[112  93 152  65 137] = J_494
[116 154 108 174 148] = J_346
[102 119 115 165 133] = J_936
[173 195 110 166 131] = J_717
[116 154 115 174 154] = J_20
[106 124 110 175 150] = J_334
[101 122 178 143 143] = J_30
present: [115 174 154] : yes
present: [112  93 152  65 137] : yes

[112  63  71 197]  J_646
[115  67  73 193]  J_110
[117  69  74 192]  J_857
[114  65  71 196]  J_370
present: [ 65  71 196] : yes
present: [ 63 112] : no
present: [ 71  63 112] : no
present: [ 65 114] : no
present: [ 67 115] : no
present: [69 74] : yes
present: [117  69  74 192] : yes

[ 91 179 140 104 113 118 136 106 125 132 106 126 104  93 121 155 193  77
 118 131 166 159 126] = J_905
[ 98  88 120 111 125 144 126 125  73 118 101 153 138 111 149 161 112 110
  86  92 158 126 135] = J_274
[ 76 133  86 102 140 118 159 152 133 111 139 122 103  97 115 135 193 107
 141 140 161 139 132] = J_50
[127 127  98  89 142 153 154 141 149 155 180  91  81  74 121 134 134  99
 107 105  88 129 152] = J_182
[ 91 179 140 104 113 110 136 106 125 132 106 126 104  93 121 155 193  77
 118 131 166 159 126] = J_852
[127 127  98  89 142 153 154 141 149 155 180  91  81  74 121 134 134  99
 168 105  88 129 152] = J_364
[ 53 146 135  83 109 121 140 117 100 140  92 103 169 108 130 141 176  83
 109 120 162 138 118] = J_867
[118  98 104 145 126 117 121 110  83 119 110 180 103 101 164 164  82 121
  81  95 158 116 135] = J_587
present: [140 104] : yes
present: [138 153] : no

[166 114 123 170  99 134 105 157  93 125] = J_306
[ 81 134 174  78 173  84 158  92 135 148] = J_976
[126 124 114 117 117 141 126 126 146 126] = J_340
[137  82  91 101  59 151 125 130 135 151] = J_29
present: [ 91 101] : yes
present: [ 81 134 174] : yes

[117  86  61  56  93 123  71 129  62 107 161 134 137 182  84 141 166] : J_242
[141 153  94 113  97 120 114 117 102  71 146 116 118 192  65 127 194] : J_384
[154 169 143 167 138 141 180 114 147  68 123 137 106 131  81 121 147] : J_821
[149 140 137 126 148 107 110 115 121 135 119 157 115 129 124 117 123] : J_560
[107 107  76  85  83 145 105 150  85 108 164 101 154 164 102 155 164] : J_623
[141 121 121 106 137  83  79  95 110 134 109 149 102 145 115  98 126] : J_861
present: [108 164] : yes
present: [192 118 116 146  71] : no
present: [105 150  85 108 164] : yes
present: [124 117 123] : yes
present: [ 65 127 193] : no
present: [ 83 137 106] : no

[138 138 104 111 143 132 164 107 119] -> J_269
[150  99 115 129 134 125  62 140 149] -> J_765
[124 122  98 164 142 128 120 134 143] -> J_816
[146 158 145 122 134 134 138 127 116] -> J_973
[130 157 116  97 118 117 142 117 136] -> J_23
[119  81 123 144 125 129 121 119 130] -> J_381
[145 134 145  95 114 113 100 137 129] -> J_639
[131 123 118 131 128 132 126 140 132] -> J_63
[109 129 141 165 120 136 128 132 136] -> J_834
[150  99 115 129 134 125  62 140 132] -> J_855
[110 123 119 152 100 126 113 156 130] -> J_845
present: [129 134 125  62] : yes
present: [129 134] : yes
present: [125  62] : yes

[136 133 174 143 133 117 127 205 122 141 155 125 130 106 113 152 116 131
 138 123 132]  J_217
[136 133 115 143 133 117 127 146 122 141 155 125 130 106 113 152 116 131
 138 123 132]  J_710
[ 97 160 164 148 163  81 123 161 108 158 113 119 166 100 125 179 144 140
 140 146 124]  J_251
[136 133 174 143 133 117 127 146 122 141 155 125 130 106 113 152 116 131
 138 123 132]  J_293
present: [127 117 133 143 174] : no
present: [131 138] : yes
present: [179 144] : yes

[109 176  48  55  90 145 167  80  86 175 183  72 143 199 131  89 164  80
  68 146 147] -> J_83
[ 74 111 132 147 160 133 123 116  81 146 110 162  82 124 107 142 114  94
 134  75 150] -> J_65
[111 131  73  63 112  99 122  67  97 133 184  83 166 173  96  64 117  84
 107 128 156] -> J_747
[152  80 188 178 139 102  85 166 173  69  71 157 116  53 123 151  91 173
 168 120  90] -> J_914
[108 122 108 108 142 109 121  92 114 135 163 126 150 157 101 101 118 100
 137 121 160] -> J_630
[ 85  92 130 125 171  97  96  87  88 123 151 146 134 137  79  98  87  87
 157  80 175] -> J_778
[122 110 142 144 128 125 116 138 128 114  95 141 102  99 125 140 117 134
 130 112 109] -> J_24
[110 149 116 130 123 155 150 131 109 155 118 131 102 140 140 147 152 114
 106 121 128] -> J_599
[125 129 163 180 137 165 147 177 133 143  70 176  65  94 159 189 143 156
 129 116 100] -> J_673
[ 76 127 121 140 149 150 142 118  77 163 111 159  74 137 120 148 132  94
 117  83 145] -> J_449
present: [ 63 112 100] : no
present: [130 123 155 149] : no

[128 108 163 190 171  50 131 196] : J_126
[101 148 145 137 144  50 128 119] : J_995
[113 112 127 109 126 167 147 114] : J_507
[153 135  92 141 133 167  46 131] : J_964
present: [ 50 128 119] : yes
present: [137 145 148 101] : no
present: [131  46] : no
present: [153 136] : no

[144 116 141 127 123 113 180 147 142] = J_105
[126 124 121 119 131 139 115 147 131] = J_476
[119 122 118 150 145 117 170 106 111] = J_401
[109 135 138 148 151 142 188 131  99] = J_650
present: [121 124 126] : no
present: [131 139] : yes
present: [122 118] : yes
present: [148 151 142 188 131] : yes
present: [180 147 141] : no
present: [113 123] : no

[113  82 119  59 142] = J_884
[ 79 169  56 168  67] = J_440
[161  82 119  59 142] = J_552
[161  82 111  59 142] = J_22
present: [160  82 111] : no
present: [161  82 120  59] : no
present: [ 59 111  82] : no
present: [161  82 111  59 142] : yes
present: [112  59 142] : no

[121 136 114 116 165]  J_262
[188 100 140 191 116]  J_612
[141  95 104  65 168]  J_559
[181 165 142 109 146]  J_341
[106 147 158  87 176]  J_13
[108 114 136  70 157]  J_555
[ 78  80 149 150  85]  J_647
[181 165 100 175 150]  J_789
[166 155 154 140 152]  J_888
[115 149 126 163  90]  J_780
present: [121 136 114 116 165] : yes
present: [106 147 159  87 176] : no

[137 113 120 134 126 143 127 138 113 125]  J_806
[117 134 174 149 133 131 126 123 128 134]  J_179
[132 124  96 133 124 111 115 126 146 125]  J_495
[159 120 111 122 134 183 112 102 128 106]  J_187
[119 118  87 102 128 107 135 135 135 125]  J_604
[129 129  62 108 128 133 105 103 166 109]  J_336
[154 144 133 121 137 183 119 110 121 112]  J_413
[108 112 154 141 125 105 132 145 124 143]  J_950
[112 107 146 144 126 122 134 150 117 140]  J_128
[125 141 156 117 127  97 148 130 119 139]  J_69
[142 128 166 142 129 142 147 148  89 129]  J_708
[119 140 135 125 138 151 108 101 147 125]  J_731
present: [105 132 145 124 143] : yes
present: [150 117] : yes
present: [124 111 115 126] : yes
present: [154 144 133 121] : yes
present: [135 135] : yes

[112  87  53 156 106 204 130 117]  J_941
[108 155 189  98 125  98 134 139]  J_850
[121 128 179 106 135 112 130 123]  J_461
[116 108 145 121 123 138 130 123]  J_51
present: [125  98] : yes
present: [156  53  87] : no
present: [121 145] : no
present: [155 189] : yes
present: [108 155] : yes
present: [135 112 129] : no

[158 117 183 139 108 170 156 143 130  84 157 164  95 143 120 193 120  78
 111 140 112 126 101 166 105 124 108 151 161 118  95  77  95 123] -> J_688
[ 80 142 145 123 131  92 147 143 161 146 186  86  99 126 125 151 102 156
  85 168 120 108 139 150 107 131 124 141 134 190  70 125 152 181] -> J_312
[156 122 176 131 107 178 164 139 127  83 155 168 107 141 123 184 125  81
 119 137 111 129  88 162 105 134 108 155 167 114 106  74  83 120] -> J_511
[129 117 209 115 121 122 180  95 118 114 112 126 190 131 136 116 128 139
 149 107 135 136 146  70 155 158 101  76 116 130 153  79 165 128] -> J_210
[117 139 104 119 124  94 153 115 180 132 205 121 133 116 115 120 141 145
 105 164 113 111 102 166  99 153 141 183 160 192 109 121  91 164] -> J_335
present: [139 149 107] : yes
present: [143 121] : no
present: [158 164  95 143] : no
present: [ 95 143 120 193 119] : no
present: [153 141 183] : yes
present: [159 192 109 121] : no

[117 163 125 133 151 118 141 123 132 140 158 133 137 119 136 144 137 135
 120 115] -> J_868
[ 66 155 122 155 147 103 118  80 157 157 161 137 167 122 141 139 110 133
  98 132] -> J_719
[121 136 124 132 146 128 131 120 137 135 141 128 121 118 129 133 125 127
 116 126] -> J_671
[123 131 128 128 128 125 129 127 130 132 130 129 134 129 128 129 128 130
 130 125] -> J_387
present: [ 66 155 122] : yes
present: [128 128 128] : yes
present: [128 128] : yes

[119  49 125 158  67 130 150]  J_216
[131 118 112 131  89 121 152]  J_620
[120  76 112 138  73 135 141]  J_676
[156 110 138 142  74 124 159]  J_740
[156 110 138 142  74 128 159]  J_246
present: [138 112] : no
present: [156 109] : no
present: [127 159] : no
present: [ 49 125 158] : yes
present: [ 49 119] : no
present: [ 89 121] : yes

